Below is a small trained network, with its code and all its weights. Each question gives an input and a class and asks what happens when units are switched off, that is, made to give their printed mean instead of their output.

import numpy as np


def w(rows, s, z=0):
    codes = np.array(rows[::2]) - 128.0
    scale = np.full(codes.shape[1], s)
    scale[-1] = z or s
    return codes * scale


def f(y):
    return y / 2 * (1 + np.tanh(0.7978845608 * (y + 0.044715 * y**3)))


def log_softmax(a):
    a = a - a.max(-1, keepdims=True)
    return a - np.log(np.exp(a).sum(-1, keepdims=True))


def net(x, mask):
    res = np.array(x, float).reshape(1, 7) / 4 @ E
    y = f(res @ A[0][:, :-1].T + A[0][:, -1])
    res = res + np.where(mask, y, B[0][:, -1]) @ B[0][:, :-1]
    return log_softmax(res[-1] @ U[:, :-1].T + U[:, -1])


A, B = {}, {}
E = w([
[128,128,127,127,128,128,128,130],'x0',
[128,127,128,129,129,128,128,127],'x1',
[129,128,127,129,128,128,127,128],'x2',
[127,128,127,129,130,129,127,127],'x3',
[141,130,121,211,113,104,176,172],'x4',
[171,114,7,116,65,136,119,132],'x5',
[142,40,130,149,108,84,149,81],'x6',
],0.018)
A[0] = w([
[143,142,93,152,115,120,129,136,68],'n1',
[149,12,54,142,102,107,134,58,1],'n2',
[136,133,121,253,122,111,167,214,167],'n3',
[138,102,75,166,97,145,157,209,73],'n4',
[128,13,152,144,127,107,137,59,100],'n5',
[140,131,17,107,121,137,109,138,101],'n6',
[129,47,147,238,135,92,174,119,36],'n7',
],0.017,0.0076)
B[0] = w([
[129,138,117,133,104,89,168,135,156],'n1',
[88,132,216,148,161,204,114,209,251],'n2',
[127,137,107,171,128,133,153,254,240],'n3',
[144,142,122,132,144,44,147,96,198],'n4',
[157,117,128,126,113,37,160,19,240],'n5',
[135,168,56,83,129,136,94,126,222],'n6',
[129,88,51,114,81,212,96,135,230],'n7',
],0.021,0.025)
U = w([
[81,156,255,84,216,181,82,84,254],'0',
[183,98,21,103,67,193,95,107,124],'1',
[103,131,193,202,163,180,164,190,78],'2',
[185,163,82,152,123,58,168,133,53],'3',
[157,84,187,129,126,74,156,14,100],'4',
],0.0095,0.0081)

Each question gives the input, the list of numbers given to net, and the class t.
The units are the neurons (one row each of A and B). Each row of codes is followed by its name. A weight is (code - 128) times the scale printed after its matrix; where a second scale follows, it is the last column's (A, B and U).
mask holds one flag per neuron, in row order. A switched-off neuron (its flag False) gives its mean, the last column of its row in B, instead of its output. The means were averaged over made-up inputs and are rounded, as every weight is.
A unit's drop is (log p(t) with every unit on - log p(t) with that unit switched off) / (log p(t) with every unit on - log p(t) with every unit switched off).
The circuit of an input: a set's keep is (log p(t) with only the set's units on - log p(t) with every unit switched off) / (log p(t) with every unit on - log p(t) with every unit switched off). Starting from all 7 units, units are removed one at a time, each time the one whose removal leaves the highest keep (on an exact tie, the one counted first), for as long as the keep stays at least 0.8.
units of the circuit, in order: the units of the circuit, biggest drop first
most important unit: the unit with the biggest drop
k most important neurons: the k neurons with the biggest drops, biggest first
drop of u: that unit's drop, to one decimal
input [-5,-4,-5,8,-4,-5,-7], class 0: 3 most important neurons -> (n3; n5; n7)
input [5,-8,4,-7,-1,-4,-4], class 0: units of the circuit, in order -> (n3)
input [3,8,5,0,7,8,5], class 2: 2 most important neurons -> (n2; n3)
input [3,-6,8,-7,3,6,1], class 2: 2 most important neurons -> (n2; n5)
input [-4,-2,-6,-3,4,2,5], class 2: 3 most important neurons -> (n2; n3; n6)
input [-6,-5,4,-6,-4,2,1], class 0: units of the circuit, in order -> (n7; n3)
input [8,2,2,-2,7,1,5], class 2: 2 most important neurons -> (n3; n2)
input [3,-3,-1,2,8,1,-6], class 3: 2 most important neurons -> (n2; n4)
input [6,-8,5,1,3,1,-5], class 3: 3 most important neurons -> (n2; n7; n4)
input [-6,-6,8,-4,7,3,3], class 2: 2 most important neurons -> (n3; n2)
input [-8,8,-3,0,4,2,6], class 2: 2 most important neurons -> (n2; n6)
input [4,8,3,-6,-5,0,4], class 4: units of the circuit, in order -> (n5; n3)
input [0,-4,-7,7,-1,1,3], class 0: 2 most important neurons -> (n3; n4)
input [1,-2,4,4,2,1,-8], class 3: units of the circuit, in order -> (n2; n7)
input [3,3,-1,6,7,-2,8], class 1: most important unit -> n7
input [-2,6,1,5,-1,1,3], class 0: 3 most important neurons -> (n3; n4; n2)
input [8,-8,3,5,1,-8,1], class 1: units of the circuit, in order -> (n2; n4)
input [0,5,-7,-6,1,5,-8], class 3: 2 most important neurons -> (n7; n4)
input [-8,2,-4,-1,5,2,-6], class 3: 2 most important neurons -> (n2; n4)
input [-8,-6,4,-1,-1,-6,6], class 4: units of the circuit, in order -> (n5)
input [-2,5,-8,-6,2,7,-4], class 3: 2 most important neurons -> (n7; n4)
input [-5,-1,-8,-8,-5,0,4], class 4: 2 most important neurons -> (n5; n3)
input [-4,2,-3,-5,4,-5,8], class 1: drop of n7 -> 3.9
input [-6,-7,8,-6,-4,0,3], class 4: drop of n5 -> 0.1
input [2,-1,4,3,2,-3,5], class 1: drop of n1 -> 0.0
input [2,5,2,4,2,4,-2], class 3: drop of n7 -> 1.5
input [7,-3,4,0,-8,0,8], class 4: most important unit -> n5
